M =
[[118 122 140 139 130 112 129 150 157 124 111]
 [120 108 140 149 129 114 122 134 148 129 108]
 [144 129 125 151 152 112 148 121 134 123 126]
 [115 130 108 112 153 115 137 150 140 116 131]
 [102 137 110 121 137 131 130 157 135 119 132]]
M[0][0] -> 118
M[:, 7] -> [150, 134, 121, 150, 157]
M[2][6] -> 148
M[4][2] -> 110
M[4][4] -> 137
M[1][7] -> 134
M[2] -> [144, 129, 125, 151, 152, 112, 148, 121, 134, 123, 126]
M[1][0] -> 120
M[2][2] -> 125
M[:, 4] -> [130, 129, 152, 153, 137]
M[3][2] -> 108
M[3] -> [115, 130, 108, 112, 153, 115, 137, 150, 140, 116, 131]
M[4][1] -> 137
M[1] -> [120, 108, 140, 149, 129, 114, 122, 134, 148, 129, 108]
M[4][8] -> 135
M[:, 3] -> [139, 149, 151, 112, 121]
M[0][8] -> 157
M[0][9] -> 124
M[:, 2] -> [140, 140, 125, 108, 110]

B = ((126, 128, 130, 127, 120, 121, 125, 130, 132, 127, 124, 129), (128, 129, 126, 126, 132, 130, 131, 123, 128, 126, 129, 128), (143, 122, 124, 152, 124, 101, 145, 130, 126, 144, 133, 122), (125, 129, 128, 142, 111, 117, 125, 131, 120, 133, 127, 120), (133, 132, 121, 124, 138, 130, 126, 123, 136, 128, 131, 129), (129, 131, 113, 134, 127, 124, 132, 135, 134, 117, 135, 116), (145, 113, 121, 125, 121, 111, 144, 127, 105, 140, 120, 155))
B[0,0] => 126
B[2,4] => 124
B[5,1] => 131
B[1,5] => 130
B[2,6] => 145
B[6,4] => 121
B[1,11] => 128
B[2,11] => 122
B[5,9] => 117
B[4,10] => 131
B[1,1] => 129
B[5,4] => 127
B[5,8] => 134
B[3,8] => 120
B[2,7] => 130
B[1,10] => 129
B[:, 9] => [127, 126, 144, 133, 128, 117, 140]
B[4] => [133, 132, 121, 124, 138, 130, 126, 123, 136, 128, 131, 129]
B[5] => [129, 131, 113, 134, 127, 124, 132, 135, 134, 117, 135, 116]
B[3,4] => 111
B[5,11] => 116
B[:, 5] => [121, 130, 101, 117, 130, 124, 111]
B[1] => [128, 129, 126, 126, 132, 130, 131, 123, 128, 126, 129, 128]
B[1,2] => 126
B[6,0] => 145
B[0,3] => 127
B[6] => [145, 113, 121, 125, 121, 111, 144, 127, 105, 140, 120, 155]
B[5,3] => 134
B[3,2] => 128
B[1,7] => 123
B[1,0] => 128
B[3,11] => 120
B[4,9] => 128
B[2,5] => 101
B[:, 10] => [124, 129, 133, 127, 131, 135, 120]
B[3] => [125, 129, 128, 142, 111, 117, 125, 131, 120, 133, 127, 120]
B[6,7] => 127

a =
array([[118, 141, 124, 136, 136, 135, 110, 131, 126, 143, 131],
       [149, 139, 129, 120, 128, 136, 133, 131, 142, 119, 115],
       [141, 138, 131, 138, 136, 137, 118, 141, 136, 133, 116],
       [134, 132, 134, 117, 135, 125, 132, 126, 133, 124, 131],
       [135, 143, 142, 114, 136, 132, 128, 125, 128, 128, 129],
       [131, 128, 129, 131, 131, 127, 129, 127, 127, 131, 129],
       [135, 127, 129, 119, 141, 121, 132, 115, 126, 114, 139],
       [132, 135, 124, 132, 128, 135, 127, 134, 131, 123, 122],
       [130, 122, 139, 124, 133, 125, 128, 123, 119, 135, 134],
       [132, 124, 129, 122, 135, 123, 131, 122, 124, 122, 136],
       [152, 141, 127, 117, 127, 135, 132, 129, 145, 118, 111]])
a[0][0]	118
a[-3][10]	134
a[9][-5]	131
a[:, -5]	[110, 133, 118, 132, 128, 129, 132, 127, 128, 131, 132]
a[:, -11]	[118, 149, 141, 134, 135, 131, 135, 132, 130, 132, 152]
a[-1][3]	117
a[-1][-9]	127
a[-4][7]	134
a[:, 4]	[136, 128, 136, 135, 136, 131, 141, 128, 133, 135, 127]
a[-7][-1]	129
a[9]	[132, 124, 129, 122, 135, 123, 131, 122, 124, 122, 136]
a[3][-1]	131
a[2][-1]	116
a[0]	[118, 141, 124, 136, 136, 135, 110, 131, 126, 143, 131]
a[-4]	[132, 135, 124, 132, 128, 135, 127, 134, 131, 123, 122]
a[:, 8]	[126, 142, 136, 133, 128, 127, 126, 131, 119, 124, 145]
a[3]	[134, 132, 134, 117, 135, 125, 132, 126, 133, 124, 131]
a[-6][-2]	131
a[8][7]	123
a[3][5]	125
a[-8][-10]	132
a[-5]	[135, 127, 129, 119, 141, 121, 132, 115, 126, 114, 139]
a[-6]	[131, 128, 129, 131, 131, 127, 129, 127, 127, 131, 129]
a[:, 7]	[131, 131, 141, 126, 125, 127, 115, 134, 123, 122, 129]
a[2][-7]	136
a[8]	[130, 122, 139, 124, 133, 125, 128, 123, 119, 135, 134]
a[-6][6]	129
a[-5][4]	141
a[:, -6]	[135, 136, 137, 125, 132, 127, 121, 135, 125, 123, 135]
a[-11][8]	126
a[8][-2]	135
a[-9][-5]	118

x = [[124, 130, 128, 126, 129, 124], [131, 133, 128, 132, 132, 143], [133, 130, 128, 126, 106, 124]]
Indices start at 0.
(0, 0) = 124
(1, 4) = 132
(2, 5) = 124
(1, 2) = 128
(1, 0) = 131
(0, 2) = 128
(0, 4) = 129
(2, 4) = 106
(1, 3) = 132

A = [[129, 134, 109, 131, 134, 126, 134, 121, 136, 130, 120, 134, 131, 132], [139, 124, 127, 125, 129, 122, 129, 125, 116, 129, 134, 137, 130, 127], [124, 129, 147, 126, 127, 125, 123, 121, 124, 126, 136, 129, 132, 126], [138, 128, 127, 125, 128, 124, 126, 120, 141, 135, 123, 137, 149, 127], [128, 117, 133, 127, 127, 119, 123, 130, 121, 130, 140, 134, 110, 122], [140, 125, 147, 122, 131, 127, 131, 133, 118, 128, 127, 134, 127, 132]]
A[0, 0] -> 129
A[1] -> [139, 124, 127, 125, 129, 122, 129, 125, 116, 129, 134, 137, 130, 127]
A[3] -> [138, 128, 127, 125, 128, 124, 126, 120, 141, 135, 123, 137, 149, 127]
A[2, 11] -> 129
A[5, 4] -> 131
A[0, 5] -> 126
A[4, 4] -> 127
A[0] -> [129, 134, 109, 131, 134, 126, 134, 121, 136, 130, 120, 134, 131, 132]
A[4, 9] -> 130
A[5, 0] -> 140
A[5, 12] -> 127
A[0, 13] -> 132
A[1, 11] -> 137
A[0, 9] -> 130
A[2, 8] -> 124
A[2] -> [124, 129, 147, 126, 127, 125, 123, 121, 124, 126, 136, 129, 132, 126]
A[5, 2] -> 147
A[5] -> [140, 125, 147, 122, 131, 127, 131, 133, 118, 128, 127, 134, 127, 132]
A[1, 13] -> 127
A[:, 6] -> [134, 129, 123, 126, 123, 131]
A[0, 6] -> 134
A[2, 12] -> 132
A[2, 3] -> 126
A[5, 11] -> 134
A[0, 8] -> 136
A[:, 4] -> [134, 129, 127, 128, 127, 131]
A[:, 2] -> [109, 127, 147, 127, 133, 147]
A[4, 6] -> 123
A[1, 9] -> 129
A[5, 10] -> 127

arr =
[[126 136 151 127 145 139 118]
 [127 115 122 122 138 140 138]
 [127 127 142 135 132 124 119]
 [135 137 133 149 106 127 121]
 [129 128 135 115 116 100 120]
 [134 103 136 131 124 116 129]
 [137 139 142 126 156 156 135]
 [116 138 128 134 130 146 135]]
arr[0, 0] -> 126
arr[7, 5] -> 146
arr[6, 1] -> 139
arr[:, 1] -> [136, 115, 127, 137, 128, 103, 139, 138]
arr[0, 3] -> 127
arr[4, 2] -> 135
arr[3, 5] -> 127
arr[3, 3] -> 149
arr[1, 5] -> 140
arr[6, 5] -> 156
arr[3, 2] -> 133
arr[4, 4] -> 116
arr[5, 3] -> 131
arr[:, 3] -> [127, 122, 135, 149, 115, 131, 126, 134]
arr[6] -> [137, 139, 142, 126, 156, 156, 135]
arr[:, 4] -> [145, 138, 132, 106, 116, 124, 156, 130]
arr[4, 0] -> 129
arr[1, 0] -> 127

X = [138 104 153 112 136 135 143 118]
X[0] = 138
X[4] = 136
X[1] = 104
X[6] = 143
